Here is a tiny trained network, its code and every weight. The questions are about switching its units off for an input and a target symbol, where a switched-off unit gives its printed mean instead of its output.

import numpy as np


def w(rows, s, z=0):
    codes = np.array(rows[::2]) - 128.0
    scale = np.full(codes.shape[1], s)
    scale[-1] = z or s
    return codes * scale


def f(y):
    return np.maximum(y, 0)


def softmax(a):
    e = np.exp(a - a.max(-1, keepdims=True))
    return e / e.sum(-1, keepdims=True)


def log_softmax(a):
    a = a - a.max(-1, keepdims=True)
    return a - np.log(np.exp(a).sum(-1, keepdims=True))


def net(x, mask):
    ids = ['ΓΛαδεζηξτ'.index(c) for c in x.split()]
    T = len(ids)
    res = E[ids] + P[:T]
    r = res
    for j in range(2):
        rows = slice(2 * j, 2 * j + 2)
        q, k, v = (r @ M[0][rows].T for M in (Q, K, V))
        z = softmax(np.where(np.tri(T) > 0, q @ k.T / 2**0.5, -1e9)) @ v
        o = O[0][rows]
        res = res + np.where(mask[j], z, o[:, -1]) @ o[:, :-1]
    y = f(res @ A[0][:, :-1].T + A[0][:, -1])
    res = res + np.where(mask[2:18], y, B[0][:, -1]) @ B[0][:, :-1]
    return log_softmax(res[-1] @ U[:, :-1].T + U[:, -1])


Q, K, V, O, A, B = {}, {}, {}, {}, {}, {}
E = w([
[156,188,96,152,206],'Γ',
[173,202,105,111,111],'Λ',
[52,178,170,149,112],'α',
[195,99,252,137,161],'δ',
[91,202,168,230,156],'ε',
[112,152,208,129,82],'ζ',
[60,74,112,130,60],'η',
[73,108,181,223,44],'ξ',
[105,211,140,90,204],'τ',
],0.017)
P = w([
[189,87,121,176,158],'0',
[21,87,178,32,167],'1',
[94,134,119,210,185],'2',
[56,129,217,24,160],'3',
[154,169,168,234,181],'4',
[36,177,199,20,145],'5',
[138,211,90,195,181],'6',
[59,200,203,2,154],'7',
[115,184,81,209,150],'8',
],0.0062)
Q[0] = w([
[18,223,201,101,136],'H1',
[123,176,90,43,125],'H1',
[148,189,254,142,229],'H2',
[31,187,101,178,204],'H2',
],0.0075)
K[0] = w([
[130,218,165,51,155],'H1',
[116,155,90,130,134],'H1',
[137,161,165,114,145],'H2',
[105,250,118,120,128],'H2',
],0.011)
V[0] = w([
[129,223,124,94,174],'H1',
[186,112,144,150,211],'H1',
[106,122,142,3,183],'H2',
[214,132,107,109,145],'H2',
],0.0076)
O[0] = w([
[172,76,142,135,205,254],'H1',
[182,93,99,150,159,177],'H1',
[171,166,139,2,194,180],'H2',
[238,119,172,81,60,120],'H2',
],0.0082,0.0087)
A[0] = w([
[137,131,137,53,102,142],'N1',
[98,149,206,61,98,163],'N2',
[139,109,124,154,161,254],'N3',
[179,122,156,98,120,154],'N4',
[98,133,163,102,166,40],'N5',
[88,113,135,86,151,51],'N6',
[136,141,164,69,121,117],'N7',
[147,178,143,154,181,136],'N8',
[133,160,142,131,136,165],'N9',
[184,121,141,189,122,155],'N10',
[80,89,92,94,201,59],'N11',
[81,161,145,168,132,186],'N12',
[146,149,253,91,108,115],'N13',
[158,143,123,131,107,216],'N14',
[117,124,116,157,104,203],'N15',
[121,86,96,78,85,245],'N16',
],0.013,0.0027)
B[0] = w([
[41,105,63,128,137,145],'N1',
[193,165,19,255,164,161],'N2',
[123,97,213,145,120,196],'N3',
[119,89,104,119,117,164],'N4',
[173,134,151,124,103,187],'N5',
[168,127,101,141,63,158],'N6',
[118,102,96,107,125,163],'N7',
[148,86,129,76,83,254],'N8',
[106,152,132,95,134,171],'N9',
[80,126,45,131,74,162],'N10',
[138,147,158,112,30,206],'N11',
[146,160,141,166,160,161],'N12',
[87,137,104,152,109,175],'N13',
[26,104,72,85,152,138],'N14',
[195,87,126,113,188,138],'N15',
[5,93,174,33,185,133],'N16',
],0.0073,0.015)
U = w([
[171,17,73,138,177,4],'Γ',
[145,128,78,100,2,83],'Λ',
[102,165,174,127,190,102],'α',
[77,55,130,95,88,112],'δ',
[152,93,143,170,136,64],'ε',
[137,196,117,155,67,125],'ζ',
[61,103,80,95,201,198],'η',
[140,116,107,163,79,109],'ξ',
[173,74,211,91,121,238],'τ',
],0.0093,0.0031)

Each question gives the input, a string of symbols that net reads in full, and the target symbol t.
The units are the heads (2 rows each of Q, K, V and O) and the neurons (one row each of A and B). Each row of codes is followed by its name. A weight is (code - 128) times the scale printed after its matrix; where a second scale follows, it is the last column's (O, A, B and U).
mask holds one flag per unit, heads first, then neurons. A switched-off unit (its flag False) gives its mean, the last column of its rows in O or B, instead of its output. The means were averaged over made-up inputs and are rounded, as every weight is.
A unit's drop is (log p(t) with every unit on - log p(t) with that unit switched off) / (log p(t) with every unit on - log p(t) with every unit switched off).
The circuit of an input: a set's keep is (log p(t) with only the set's units on - log p(t) with every unit switched off) / (log p(t) with every unit on - log p(t) with every unit switched off). Starting from the 12 units with the biggest drops (on a tie, the unit counted first), units are removed one at a time, each time the one whose removal leaves the highest keep (on an exact tie, the one counted first), for as long as the keep stays at least 0.8.
circuit, biggest first: the units of the circuit, biggest drop first
most important unit: the unit with the biggest drop
k most important neurons: the k neurons with the biggest drops, biggest first
which heads matter: for each layer, one digit per head in row order, 1 if its drop is at least 0.15 and else 0, layers parted by /
drop of u: that unit's drop, to one decimal
input δ η τ η τ τ Λ, target η: circuit, biggest first	(N11 N14 N5)
input ζ Γ ζ ξ ζ, target ζ: circuit, biggest first	(H1 N2)
input τ α α δ, target Γ: circuit, biggest first	(N2 N11 N4)
input τ Λ α τ Γ ε ε τ α, target τ: circuit, biggest first	(H1 N2 N10)
input α τ η Γ Γ τ ε, target τ: circuit, biggest first	(N8 H1 N2 N3)
input η Λ Γ Γ α, target α: most important unit	N11
input η Γ Γ ζ Γ ε, target α: 3 most important neurons	(N12 N11 N6)
input Γ Λ Γ Λ τ τ ε τ ε, target τ: drop of N8	0.3
input ε Γ α Γ α Γ ξ α, target ζ: which heads matter	00
input Λ α Γ τ Γ τ, target Λ: 2 most important neurons	(N11 N6)
input ζ ε Γ Γ τ Γ, target τ: which heads matter	00
input Λ Γ τ ζ ξ Γ, target τ: which heads matter	00
input α Γ ε α Γ τ Γ η τ, target τ: drop of H1	0.2
input τ Γ Λ α α, target α: drop of N6	0.1
input Γ Γ Γ ε ξ δ, target Γ: drop of N11	0.2
